Here is a tiny trained network, its code and every weight. The questions are about switching its units off for an input and a class, where a switched-off unit gives its printed mean instead of its output.

import numpy as np


def w(rows, s, z=0):
    codes = np.array(rows[::2]) - 128.0
    scale = np.full(codes.shape[1], s)
    scale[-1] = z or s
    return codes * scale


def norm(h):
    return h / np.sqrt((h * h).mean(-1, keepdims=True) + 1e-5)


def f(y):
    return np.maximum(y, 0)


def log_softmax(a):
    a = a - a.max(-1, keepdims=True)
    return a - np.log(np.exp(a).sum(-1, keepdims=True))


def net(x, mask):
    res = np.array(x, float).reshape(1, 7) / 4 @ E
    u = 0
    for l in range(2):
        y = f(norm(res) @ A[l][:, :-1].T + A[l][:, -1])
        res = res + np.where(mask[u : u + 4], y, B[l][:, -1]) @ B[l][:, :-1]
        u += 4
    return log_softmax(norm(res)[-1] @ U[:, :-1].T + U[:, -1])


A, B = {}, {}
E = w([
[181,171,163,83,58,155,130,199,162,105],'x0',
[111,140,179,190,145,247,181,146,135,182],'x1',
[99,141,176,153,109,136,67,173,150,220],'x2',
[137,145,209,194,29,63,203,162,156,106],'x3',
[174,76,123,165,233,24,165,108,228,149],'x4',
[141,207,3,196,145,134,107,139,210,126],'x5',
[121,138,179,150,129,128,71,79,184,35],'x6',
],0.0066)
A[0] = w([
[124,194,142,209,175,135,153,172,230,213,17],'L0N0',
[172,101,114,103,218,15,76,87,190,73,101],'L0N1',
[101,125,93,54,162,99,84,2,98,51,48],'L0N2',
[104,69,75,139,199,206,215,74,192,139,4],'L0N3',
],0.0066,0.0034)
B[0] = w([
[106,55,101,114,185,197,61,175,120,114,200],'L0N0',
[33,7,73,115,157,213,88,197,142,168,253],'L0N1',
[94,125,169,85,185,175,133,143,167,152,212],'L0N2',
[182,175,138,146,91,85,201,152,110,165,187],'L0N3',
],0.011,0.0055)
A[1] = w([
[166,149,58,73,55,132,90,176,183,115,184],'L1N0',
[104,74,193,141,64,92,107,165,183,86,251],'L1N1',
[140,174,66,139,166,77,144,86,99,254,146],'L1N2',
[119,117,103,137,198,45,133,120,222,101,45],'L1N3',
],0.0091,0.0027)
B[1] = w([
[150,156,157,140,67,63,225,125,112,118,236],'L1N0',
[142,205,168,84,96,99,255,175,148,146,253],'L1N1',
[132,162,242,79,146,155,197,172,180,98,193],'L1N2',
[28,99,94,127,168,171,57,164,126,189,180],'L1N3',
],0.0098,0.006)
U = w([
[143,162,137,113,69,138,61,60,66,61,15],'0',
[60,62,102,122,217,187,94,191,149,194,250],'1',
[140,219,45,234,76,130,31,99,202,61,17],'2',
[231,140,55,254,115,131,82,90,148,92,3],'3',
[150,225,204,117,37,69,248,184,136,121,206],'4',
],0.0095,0.0036)

Each question gives the input, the list of numbers given to net, and the class t.
The units are the neurons (one row each of A and B). Each row of codes is followed by its name. A weight is (code - 128) times the scale printed after its matrix; where a second scale follows, it is the last column's (A, B and U).
mask holds one flag per neuron, layer by layer. A switched-off neuron (its flag False) gives its mean, the last column of its row in B, instead of its output. The means were averaged over made-up inputs and are rounded, as every weight is.
A unit's drop is (log p(t) with every unit on - log p(t) with that unit switched off) / (log p(t) with every unit on - log p(t) with every unit switched off).
The circuit of an input: a set's keep is (log p(t) with only the set's units on - log p(t) with every unit switched off) / (log p(t) with every unit on - log p(t) with every unit switched off). Starting from all 8 units, units are removed one at a time, each time the one whose removal leaves the highest keep (on an exact tie, the one counted first), for as long as the keep stays at least 0.8.
circuit, biggest first: the units of the circuit, biggest drop first
k most important neurons: the k neurons with the biggest drops, biggest first
top k neurons in layer l: the k neurons of layer l with the biggest drops, biggest first
drop of u: that unit's drop, to one decimal
input [-7,7,-5,-3,0,8,-4], class 4: most important neuron -> L0N3
input [-2,-2,-4,-1,-5,-8,-2], class 0: circuit, biggest first -> L0N1; L1N1; L1N2
input [7,1,4,-8,-4,-1,-6], class 4: circuit, biggest first -> L0N1; L1N0
input [-5,3,2,4,-4,6,7], class 2: circuit, biggest first -> L0N1; L1N2; L1N0
input [-7,-1,8,1,-4,1,-1], class 4: top 2 neurons in layer 1 -> L1N2; L1N3
input [-2,-4,6,-2,-5,-3,1], class 4: 3 most important neurons -> L0N1; L0N0; L1N3
input [-3,7,3,-2,1,-6,7], class 4: top 3 neurons in layer 0 -> L0N1; L0N0; L0N2
input [-3,-6,-3,1,-6,1,3], class 1: 2 most important neurons -> L0N2; L1N0
input [-3,8,-5,-6,4,2,0], class 4: top 2 neurons in layer 1 -> L1N2; L1N3
input [-7,-2,3,4,-6,5,-6], class 4: 2 most important neurons -> L0N1; L1N2
input [8,1,-6,-5,-1,6,-2], class 4: drop of L1N0 -> 0.3
input [4,-8,2,-1,5,-4,0], class 1: drop of L0N1 -> 0.3
input [5,8,2,6,6,5,1], class 1: drop of L0N0 -> 1.8
